Below are the code and all the weights of a small trained network. Each question names an input and a class and asks about switching units off, where a switched-off unit gives its printed mean instead of its output.

import numpy as np


def w(rows, s, z=0):
    codes = np.array(rows[::2]) - 128.0
    scale = np.full(codes.shape[1], s)
    scale[-1] = z or s
    return codes * scale


def norm(h):
    return h / np.sqrt((h * h).mean(-1, keepdims=True) + 1e-5)


def f(y):
    return y / 2 * (1 + np.tanh(0.7978845608 * (y + 0.044715 * y**3)))


def log_softmax(a):
    a = a - a.max(-1, keepdims=True)
    return a - np.log(np.exp(a).sum(-1, keepdims=True))


def net(x, mask):
    res = np.array(x, float).reshape(1, 3) / 4 @ E
    u = 0
    for l in range(2):
        y = f(norm(res) @ A[l][:, :-1].T + A[l][:, -1])
        res = res + np.where(mask[u : u + 4], y, B[l][:, -1]) @ B[l][:, :-1]
        u += 4
    return log_softmax(norm(res)[-1] @ U[:, :-1].T + U[:, -1])


A, B = {}, {}
E = w([
[68,182,2,100],'x0',
[93,13,128,42],'x1',
[135,125,122,131],'x2',
],0.0042)
A[0] = w([
[133,114,157,85,102],'0.n1',
[86,254,55,141,3],'0.n2',
[108,140,133,139,63],'0.n3',
[86,146,45,88,86],'0.n4',
],0.008,0.0047)
B[0] = w([
[179,99,97,149,131],'0.n1',
[154,88,139,248,251],'0.n2',
[199,136,89,124,94],'0.n3',
[188,142,98,53,237],'0.n4',
],0.012,0.0031)
A[1] = w([
[130,235,122,37,216],'1.n1',
[97,191,240,242,3],'1.n2',
[213,246,234,122,135],'1.n3',
[2,160,119,206,245],'1.n4',
],0.0072,0.0021)
B[1] = w([
[132,92,38,10,161],'1.n1',
[94,137,92,43,253],'1.n2',
[148,97,46,97,210],'1.n3',
[181,106,137,99,165],'1.n4',
],0.013,0.005)
U = w([
[151,93,21,4,217],'0',
[40,165,145,153,3],'1',
[88,6,245,148,183],'2',
[63,214,175,134,12],'3',
[49,199,163,140,8],'4',
[210,149,68,233,213],'5',
[144,195,142,110,24],'6',
],0.014,0.0062)

Each question gives the input, the list of numbers given to net, and the class t.
The units are the neurons (one row each of A and B). Each row of codes is followed by its name. A weight is (code - 128) times the scale printed after its matrix; where a second scale follows, it is the last column's (A, B and U).
mask holds one flag per neuron, layer by layer. A switched-off neuron (its flag False) gives its mean, the last column of its row in B, instead of its output. The means were averaged over made-up inputs and are rounded, as every weight is.
A unit's drop is (log p(t) with every unit on - log p(t) with that unit switched off) / (log p(t) with every unit on - log p(t) with every unit switched off).
The circuit of an input: a set's keep is (log p(t) with only the set's units on - log p(t) with every unit switched off) / (log p(t) with every unit on - log p(t) with every unit switched off). Starting from all 8 units, units are removed one at a time, each time the one whose removal leaves the highest keep (on an exact tie, the one counted first), for as long as the keep stays at least 0.8.
units of the circuit, in order: the units of the circuit, biggest drop first
most important unit: the unit with the biggest drop
k most important neurons: the k neurons with the biggest drops, biggest first
drop when u is switched off: that unit's drop, to one decimal
input [7,-8,-2], class 5: most important unit : 0.n2
input [-2,1,8], class 2: units of the circuit, in order : [0.n4 1.n3]
input [8,0,-2], class 5: 3 most important neurons : [0.n2 1.n2 1.n3]
input [1,-3,-8], class 5: 2 most important neurons : [0.n2 1.n1]
input [1,-5,-8], class 5: 2 most important neurons : [0.n2 1.n1]
input [-8,2,-5], class 2: 2 most important neurons : [1.n1 0.n4]
input [0,5,-8], class 2: 4 most important neurons : [0.n4 1.n2 1.n3 1.n1]
input [4,0,0], class 5: 2 most important neurons : [0.n2 1.n2]
input [-7,2,1], class 2: 2 most important neurons : [1.n1 0.n4]
input [4,-7,3], class 5: drop when 0.n2 is switched off : 1.6
input [7,-6,-5], class 5: drop when 0.n2 is switched off : 1.4
input [2,-2,5], class 5: drop when 0.n2 is switched off : 0.7
input [-1,7,8], class 2: drop when 1.n2 is switched off : 0.2
input [-3,-8,7], class 0: most important neuron : [1.n2]
